Below is a small trained network, with its code and all its weights. Each question gives an input and a class and asks what happens when units are switched off, that is, made to give their printed mean instead of their output.

import numpy as np


def w(rows, s, z=0):
    codes = np.array(rows[::2]) - 128.0
    scale = np.full(codes.shape[1], s)
    scale[-1] = z or s
    return codes * scale


def f(y):
    return np.maximum(y, 0)


def log_softmax(a):
    a = a - a.max(-1, keepdims=True)
    return a - np.log(np.exp(a).sum(-1, keepdims=True))


def net(x, mask):
    res = np.array(x, float).reshape(1, 6) / 4 @ E
    y = f(res @ A[0][:, :-1].T + A[0][:, -1])
    res = res + np.where(mask, y, B[0][:, -1]) @ B[0][:, :-1]
    return log_softmax(res[-1] @ U[:, :-1].T + U[:, -1])


A, B = {}, {}
E = w([
[141,37,70,154],'x0',
[144,62,60,120],'x1',
[128,182,102,111],'x2',
[235,188,119,199],'x3',
[112,254,108,223],'x4',
[71,52,243,226],'x5',
],0.0092)
A[0] = w([
[120,138,149,59,66],'n0',
[37,125,105,49,181],'n1',
[24,92,77,177,228],'n2',
[125,180,149,83,20],'n3',
[173,191,178,104,30],'n4',
[133,148,156,152,73],'n5',
[87,178,115,107,38],'n6',
[164,108,217,162,252],'n7',
[220,136,10,114,57],'n8',
[179,178,194,186,254],'n9',
[88,138,108,181,247],'n10',
[126,30,131,86,182],'n11',
[132,160,63,140,109],'n12',
],0.013,0.0052)
B[0] = w([
[149,143,239,78,169],'n0',
[204,146,230,125,238],'n1',
[228,61,163,218,221],'n2',
[84,169,127,180,166],'n3',
[49,222,95,121,182],'n4',
[76,253,96,161,153],'n5',
[107,210,116,136,164],'n6',
[19,104,27,77,228],'n7',
[97,97,58,140,239],'n8',
[13,216,20,173,248],'n9',
[206,135,139,197,196],'n10',
[164,49,94,140,247],'n11',
[171,166,80,98,183],'n12',
],0.0073,0.012)
U = w([
[164,215,192,31,132],'0',
[196,191,129,54,3],'1',
[186,107,40,139,254],'2',
[163,127,168,254,103],'3',
[117,213,172,128,80],'4',
[251,139,32,121,108],'5',
[149,51,157,53,133],'6',
],0.0081,0.0054)

Each question gives the input, the list of numbers given to net, and the class t.
The units are the neurons (one row each of A and B). Each row of codes is followed by its name. A weight is (code - 128) times the scale printed after its matrix; where a second scale follows, it is the last column's (A, B and U).
mask holds one flag per neuron, in row order. A switched-off neuron (its flag False) gives its mean, the last column of its row in B, instead of its output. The means were averaged over made-up inputs and are rounded, as every weight is.
A unit's drop is (log p(t) with every unit on - log p(t) with that unit switched off) / (log p(t) with every unit on - log p(t) with every unit switched off).
The circuit of an input: a set's keep is (log p(t) with only the set's units on - log p(t) with every unit switched off) / (log p(t) with every unit on - log p(t) with every unit switched off). Starting from the 12 units with the biggest drops (on a tie, the unit counted first), units are removed one at a time, each time the one whose removal leaves the highest keep (on an exact tie, the one counted first), for as long as the keep stays at least 0.8.
units of the circuit, in order: the units of the circuit, biggest drop first
k most important neurons: the k neurons with the biggest drops, biggest first
drop when u is switched off: that unit's drop, to one decimal
input [-6,-8,5,-8,-4,6], class 0: units of the circuit, in order -> [n1 n0]
input [-5,2,5,8,5,-1], class 4: units of the circuit, in order -> [n4 n9]
input [8,7,-5,-6,-7,-7], class 6: units of the circuit, in order -> [n1 n9]
input [0,-3,7,0,-2,-5], class 0: units of the circuit, in order -> [n11 n2 n0]
input [5,-4,-3,4,-7,7], class 2: units of the circuit, in order -> [n7]
input [-6,8,-2,-3,-2,6], class 6: units of the circuit, in order -> [n9 n7]
input [-3,3,-1,4,7,1], class 4: units of the circuit, in order -> [n11 n2]
input [4,-5,-5,-8,5,-4], class 3: units of the circuit, in order -> [n2 n7 n1]
input [-8,8,6,0,8,-1], class 4: units of the circuit, in order -> [n11 n6]
input [-5,-1,8,1,7,8], class 4: units of the circuit, in order -> [n9 n5]
input [4,-7,4,-7,-7,-6], class 0: 2 most important neurons -> [n1 n0]
input [-4,1,5,6,-8,8], class 2: 3 most important neurons -> [n7 n9 n1]
input [-6,3,5,-1,-7,-1], class 6: drop when n11 is switched off -> 0.4
input [6,-8,-2,-4,-2,-7], class 0: drop when n2 is switched off -> 0.2
input [2,-1,2,-4,1,-6], class 0: drop when n11 is switched off -> 0.3
input [-5,-3,7,6,7,-7], class 4: most important neuron -> [n4]
input [0,2,8,-3,-8,1], class 6: drop when n6 is switched off -> 0.0
